[100 = 0]
99	84	92	85	113	99	104	93	86	114	96	100	100	103	100	100	101	98	99	88	86	91	101	82	95	98	100	80	101	101	95	91	103	84	98	96	39	100	124	100	101	100	102	101	101	98	100	86	100	98	104	98	107	96	100	103	93	99	107	98	97	100	99	100	101	103	117	102	90	94	109	89	98	102	89	102	126	98	98	91	76	101	101	128	98	100	90	102	92	99	94	99	113	100	100	97	102	100	48	100	103	101	113	110	118	128	132	100	95	90	110	118	102	99	95	100	106	127	97	100	100	87	100	100 => 15
100	107	108	88	105	110	106	76	99	89	79	94	102	100	98	103	99	98	101	101	102	117	71	100	103	116	102	99	70	78	106	111	90	151	110	77	152	116	125	95	71	98	103	97	105	100	102	101	108	116	101	95	102	100	99	98	103	98	101	109	100	97	100	91	102	100	94	104	112	105	120	75	117	94	114	103	106	102	111	97	117	99	95	99	112	98	106	117	98	100	103	100	102	99	103	92	54	105	128	98	100	99	92	96	97	100	104	100	99	102	69	88	137	100	98	103	85	86	112	99	96	86	99	100 => 7
101	99	104	91	110	107	105	69	100	89	84	93	103	92	100	100	98	98	100	101	102	115	72	102	102	112	100	99	74	83	104	111	89	152	108	98	160	116	122	95	101	120	104	182	106	100	102	100	106	118	103	100	96	100	97	94	102	94	95	109	99	96	102	93	103	117	92	100	100	99	100	102	117	91	108	102	105	109	108	98	117	100	100	107	112	99	100	103	102	116	103	100	100	101	103	100	58	100	121	99	100	106	90	93	97	80	107	100	100	105	100	97	101	100	95	102	89	87	109	98	99	98	99	100 => 7
100	103	103	99	87	91	100	109	101	103	99	85	109	119	104	100	100	104	102	101	102	108	115	110	100	101	105	94	104	125	101	99	102	99	100	134	125	103	100	104	113	98	101	98	99	96	99	103	103	99	100	99	103	120	99	99	102	100	100	101	104	110	101	104	85	101	91	98	106	109	101	109	86	101	94	94	68	102	66	83	115	99	98	101	107	103	101	87	96	84	102	103	78	99	105	103	161	100	95	102	100	92	73	93	100	82	82	99	93	101	86	124	65	101	104	100	106	102	101	109	104	99	92	113 => 0
99	78	66	89	125	80	100	94	108	102	113	88	96	105	100	100	102	101	95	89	100	89	119	110	102	101	91	110	101	99	92	96	107	61	88	77	87	81	111	100	98	92	98	112	79	102	100	97	93	101	99	100	109	113	101	99	98	100	94	100	99	98	81	99	117	95	105	102	98	95	109	94	99	100	103	102	149	99	122	98	97	103	100	93	105	102	99	101	103	106	98	97	119	100	100	105	99	108	72	99	100	96	98	104	104	124	69	100	100	98	103	100	106	122	99	99	101	109	101	99	110	101	98	99 => 14
100	108	74	129	100	94	103	102	102	107	85	86	113	117	110	101	100	102	97	104	123	101	102	106	81	96	103	98	94	115	103	103	104	107	93	118	118	97	59	102	103	102	103	145	112	96	97	99	99	99	100	94	105	99	101	102	105	100	80	98	102	114	99	101	99	91	91	99	111	97	84	78	101	96	99	104	50	105	78	97	94	100	101	95	101	89	104	92	100	79	104	102	97	97	107	96	100	100	99	104	98	101	75	90	94	97	108	99	101	107	118	120	102	99	100	102	110	100	100	112	100	106	98	99 => 0
98	99	87	106	107	100	100	101	136	105	118	98	93	111	102	99	99	100	105	98	98	94	117	101	105	97	94	112	113	100	95	98	95	112	98	93	97	91	80	100	85	97	101	131	105	101	100	101	92	96	99	107	103	81	112	99	99	110	98	102	109	94	87	98	79	74	114	101	94	109	92	100	99	102	110	98	97	99	104	107	73	101	96	92	103	99	94	77	100	105	102	101	91	103	100	98	92	100	91	98	100	100	113	90	94	99	115	100	108	96	159	117	94	92	88	98	91	103	103	99	100	112	93	91 => 11
100	85	92	85	109	93	103	92	86	115	103	109	86	64	101	100	100	98	99	100	84	83	102	81	93	99	99	81	106	98	95	100	101	85	102	80	15	101	136	101	80	97	99	37	101	98	101	100	100	99	105	100	107	95	101	102	90	94	106	98	97	97	98	98	106	100	116	100	91	96	110	87	99	102	89	101	122	99	92	100	100	104	101	128	102	113	90	102	100	99	100	98	110	100	100	97	97	101	99	100	100	100	115	108	118	127	138	100	92	92	109	122	127	96	100	101	103	128	96	91	103	90	101	95 => 15

99	43	98	110	94	94	102	111	90	103	87	102	97	95	86	102	126	107	85	92	101	100	111	93	87	109	99	101	132	59	100	110	101	104	94	119	106	114	100	94	95	114	97	101	100	96	96	104	104	99	155	111	99	94	113	100	121	65	95	95	101	96	63	86	93	67	93	119	113	103	101	106	98	77	100	86	101	97	98	95	105	109	97	103	104	101	102	100	92	101	102	109	115	89	100	107	102	101	99	108	104	113	101	116	65	106	105	71	144	70	90	80	94	99	117	102	99	95	104	104	141	89 => 3
96	92	115	106	105	98	112	113	104	101	96	95	101	106	97	98	78	95	91	99	114	99	78	77	108	114	95	95	134	78	99	99	106	106	90	104	104	133	111	104	85	103	102	98	116	112	101	92	92	103	140	108	101	95	112	105	86	49	97	88	99	99	75	119	100	71	103	113	105	124	107	113	96	79	113	95	99	104	99	97	95	125	104	106	105	99	82	102	102	95	102	164	110	97	100	101	97	106	98	120	111	101	102	134	55	98	103	101	123	97	93	87	92	99	121	100	98	100	101	96	75	99 => 5
102	29	97	105	100	88	112	101	89	119	88	106	98	97	87	102	124	113	83	104	96	104	112	99	81	109	94	99	134	66	100	126	109	119	97	162	86	95	96	96	92	104	97	110	106	89	93	95	94	86	124	108	97	99	111	99	116	46	96	115	100	104	19	81	90	37	82	120	114	100	103	112	100	81	101	91	120	96	98	106	120	105	94	88	96	101	112	100	95	104	100	91	120	96	101	110	98	109	97	103	107	113	94	77	95	98	101	87	119	65	87	87	103	98	120	104	106	97	105	108	139	95 => 8
95	0	112	99	111	99	120	100	96	112	100	106	105	107	82	96	98	107	74	104	96	103	67	77	91	106	92	87	128	85	95	114	111	125	90	159	92	109	83	109	77	107	100	113	108	107	99	88	97	78	119	105	97	97	106	102	83	52	106	125	97	108	0	108	93	38	87	136	119	107	100	111	94	82	108	91	105	97	100	109	113	109	104	92	128	104	102	104	106	104	100	82	115	110	101	115	94	113	98	128	103	102	94	93	97	93	96	103	93	92	87	90	95	102	109	103	109	97	103	101	115	107 => 15
96	27	105	104	106	94	115	112	95	109	101	101	102	101	86	98	106	104	83	97	106	101	91	84	90	108	98	90	129	71	100	110	108	113	91	126	95	115	91	101	88	107	100	104	108	104	97	98	99	98	135	107	99	99	107	102	98	43	89	115	98	102	18	102	99	55	96	120	109	109	103	110	95	83	116	92	105	101	98	98	122	121	100	96	113	101	96	103	99	100	101	123	111	102	100	107	100	108	100	124	110	106	99	114	82	98	100	89	113	79	93	89	95	99	116	101	114	97	106	100	103	101 => 9
97	93	109	91	123	81	119	116	102	122	95	96	107	99	95	104	79	99	102	98	121	97	117	92	69	115	101	101	132	70	103	102	109	91	89	88	75	129	130	96	88	104	101	94	122	121	110	41	84	124	106	106	105	97	103	106	97	25	95	111	97	111	0	97	101	75	86	120	109	120	112	120	96	103	122	97	119	111	98	97	139	144	112	96	92	103	78	101	98	87	101	170	121	102	101	103	95	106	97	112	115	107	100	88	57	91	99	87	132	80	88	94	110	94	118	104	85	102	110	104	59	111 => 0
105	142	103	109	100	80	109	101	88	120	84	104	103	112	98	107	74	111	116	113	107	98	108	102	94	121	91	100	132	67	103	108	106	103	99	129	91	100	115	94	94	109	99	103	123	103	102	61	90	127	107	108	103	99	110	100	114	50	79	95	99	111	9	105	82	75	83	106	119	114	105	117	103	89	96	94	127	102	99	99	103	95	106	86	93	108	99	98	94	90	99	118	127	113	100	101	90	100	94	90	105	110	93	67	103	107	103	99	183	54	87	93	112	99	134	105	89	105	98	105	123	86 => 1
99	101	105	111	96	93	106	114	96	100	87	94	100	106	96	100	91	98	97	99	110	99	91	92	108	114	98	94	125	69	99	100	103	108	90	101	108	128	114	99	86	109	99	94	111	106	100	95	96	113	155	111	101	95	115	104	100	58	92	76	100	97	125	104	92	87	97	111	107	114	102	111	96	77	105	91	93	103	100	92	90	118	105	107	105	101	87	99	95	93	103	141	108	102	99	100	99	99	99	115	107	109	104	127	55	103	103	86	155	84	89	83	94	100	127	101	100	99	98	98	104	90 => 2
104	37	87	111	85	79	104	103	76	122	81	109	93	93	87	110	129	120	96	95	97	102	146	113	65	113	94	107	131	46	102	131	102	105	100	160	90	100	98	87	103	110	93	109	102	75	92	90	98	103	134	112	98	100	109	96	147	61	82	98	101	100	79	67	82	50	65	124	115	95	99	110	103	90	93	89	122	94	97	98	121	96	86	92	89	106	117	99	87	105	102	75	134	91	100	110	102	99	97	85	107	120	94	82	96	106	104	71	155	46	84	86	104	94	124	106	100	96	107	111	171	80 => 1

91	91	107	70	97	103	103	89	103	106	85	105	95	110	106	127	73	92	129	108	99 => 11
102	101	87	101	106	104	100	89	100	116	101	84	101	97	109	101	104	114	130	105	107 => 6
68	93	112	98	81	101	92	119	75	92	102	93	84	101	132	127	116	94	134	99	80 => 15
115	85	100	108	110	109	95	63	108	114	107	93	123	78	110	99	80	103	97	117	120 => 8
83	94	93	120	105	112	100	109	81	105	99	77	99	88	131	115	129	111	132	102	95 => 8
96	117	71	113	136	92	104	94	103	89	105	92	128	82	91	62	94	109	97	116	125 => 0
102	102	82	103	121	96	97	76	102	103	106	91	128	77	108	84	81	110	111	122	125 => 7
74	91	107	86	115	97	100	98	96	99	94	96	109	95	124	110	69	98	135	118	107 => 11
97	121	70	107	132	91	109	92	110	84	100	107	128	88	73	62	89	103	73	111	124 => 0
110	115	71	92	120	94	105	80	106	102	97	97	114	93	91	88	91	114	116	116	124 => 4
114	97	88	86	113	103	99	74	115	120	101	85	114	96	101	95	76	107	119	110	117 => 6
62	99	92	120	140	85	94	109	85	86	108	94	129	61	128	77	74	112	139	131	123 => 9
96	108	82	107	111	94	101	85	92	94	97	101	110	86	104	94	94	111	119	117	117 => 8
84	82	110	119	141	78	79	91	103	83	117	101	153	34	107	59	31	103	89	138	142 => 11
100	128	65	116	98	94	111	94	85	84	90	109	94	101	84	101	135	118	93	103	103 => 8
86	100	93	111	98	109	104	101	82	102	92	92	90	95	111	120	126	107	124	105	92 => 9
89	99	98	134	117	97	98	95	84	90	103	102	108	74	111	94	100	104	95	112	113 => 10
83	101	96	110	87	109	104	113	76	97	92	91	81	104	120	134	136	105	123	95	83 => 11
125	109	75	87	113	99	106	70	112	111	97	103	128	100	86	92	90	109	100	114	123 => 4
103	103	82	96	130	89	98	71	109	99	104	101	136	76	100	74	61	107	99	129	134 => 6
83	127	66	125	126	85	105	105	90	77	103	98	117	79	90	63	110	115	90	113	119 => 3
76	99	96	124	125	77	87	104	90	72	108	104	131	48	103	67	66	111	97	128	132 => 11
97	119	67	87	131	85	103	86	106	94	94	98	125	88	93	76	76	117	125	126	130 => 5
84	92	99	103	111	108	101	97	93	113	97	79	101	94	126	109	102	108	142	107	101 => 8
111	104	86	99	147	97	108	77	123	112	109	87	144	88	98	60	62	103	102	117	137 => 0
91	73	111	119	115	115	92	84	97	120	110	72	121	71	137	102	89	100	123	110	113 => 8
96	91	93	117	131	94	92	75	101	100	114	90	141	60	118	71	70	106	98	128	131 => 7
98	109	77	96	118	92	100	87	98	100	99	96	118	81	99	89	80	114	122	121	122 => 7
91	109	83	89	120	91	102	90	100	96	92	103	111	90	103	100	77	110	130	123	119 => 9
82	87	114	97	91	113	99	109	81	119	108	69	88	119	159	128	122	100	159	95	84 => 12
70	105	87	104	137	82	99	97	93	85	99	104	121	73	119	81	66	108	123	132	124 => 10
60	97	107	87	101	87	94	120	83	83	99	100	97	93	130	112	80	94	134	111	90 => 15
90	82	99	118	140	96	85	82	97	109	122	73	149	47	139	71	62	109	128	133	136 => 7
72	104	104	111	113	90	105	110	83	81	92	111	88	94	114	110	91	99	108	106	100 => 12
47	39	140	137	177	97	68	94	95	112	144	48	191	0	199	52	3	91	151	153	150 => 10
107	86	107	101	110	105	103	72	104	107	94	110	111	93	103	111	72	91	104	113	115 => 10
54	111	87	95	118	86	103	121	76	82	90	93	97	91	123	106	95	110	151	116	101 => 11
84	109	89	133	116	95	102	113	70	82	100	90	100	79	127	100	125	113	123	111	104 => 10
97	95	94	108	120	94	99	75	99	96	99	104	120	80	106	91	76	103	101	118	121 => 9
95	93	98	87	135	86	99	69	113	97	98	112	135	83	97	78	34	98	105	133	134 => 10
76	96	98	107	89	112	100	117	73	101	96	83	80	100	131	122	135	104	136	96	84 => 11
92	99	93	108	131	83	96	84	101	85	102	109	129	67	101	76	58	107	89	127	128 => 10
96	104	80	128	130	102	97	90	93	104	117	73	131	66	121	73	107	115	113	117	126 => 3
65	102	97	120	95	102	101	123	70	86	98	88	83	95	134	125	132	107	129	99	83 => 12
114	99	85	99	131	100	101	70	114	114	108	92	131	83	97	80	74	107	100	122	129 => 3
95	96	91	96	108	103	100	86	99	108	96	92	112	93	110	108	88	107	125	115	112 => 8
75	118	84	76	78	100	109	123	75	95	81	95	59	129	110	139	141	109	146	89	73 => 12
57	108	99	78	87	85	97	128	77	80	92	103	79	110	118	121	102	100	144	106	80 => 15
117	119	69	93	115	96	109	78	108	105	95	100	110	103	83	88	106	113	107	116	119 => 3
79	115	79	103	121	84	104	95	90	85	93	108	107	86	103	88	87	112	117	120	118 => 9
82	116	76	120	128	84	98	95	91	82	104	102	120	69	99	70	90	116	105	124	122 => 8
71	86	97	114	107	115	100	111	83	115	103	71	98	92	150	115	112	105	151	103	94 => 9
69	92	110	67	98	88	97	104	97	91	93	108	99	109	113	116	62	89	134	112	94 => 14
125	103	90	59	125	81	102	52	136	95	85	139	135	99	48	78	10	96	70	130	139 => 8
69	97	102	112	111	98	100	112	78	88	98	94	97	90	129	112	104	101	122	105	97 => 12
99	106	76	107	117	96	98	88	98	105	107	84	120	80	112	84	99	118	123	118	123 => 5
99	110	77	118	124	96	97	88	92	98	108	88	127	72	108	75	105	115	111	122	125 => 5
76	94	100	104	91	114	102	116	79	107	95	78	80	104	137	126	128	104	145	97	84 => 10
69	99	92	118	120	103	100	116	76	96	97	80	102	85	131	114	124	112	143	108	98 => 10
100	111	80	97	118	87	101	79	102	88	97	112	120	86	88	75	75	108	87	122	124 => 8
95	95	87	97	130	93	93	78	101	104	107	87	132	69	115	81	63	110	128	128	131 => 7
70	95	88	109	146	83	90	94	94	93	114	82	144	54	133	67	55	112	139	138	136 => 8
103	101	85	107	122	92	97	74	102	98	105	103	129	76	99	78	66	106	94	119	130 => 7
87	100	95	89	87	111	107	105	87	106	85	97	75	121	112	134	121	102	129	93	86 => 10
83	111	87	107	124	84	103	93	91	83	94	110	110	84	98	88	81	108	103	120	119 => 10
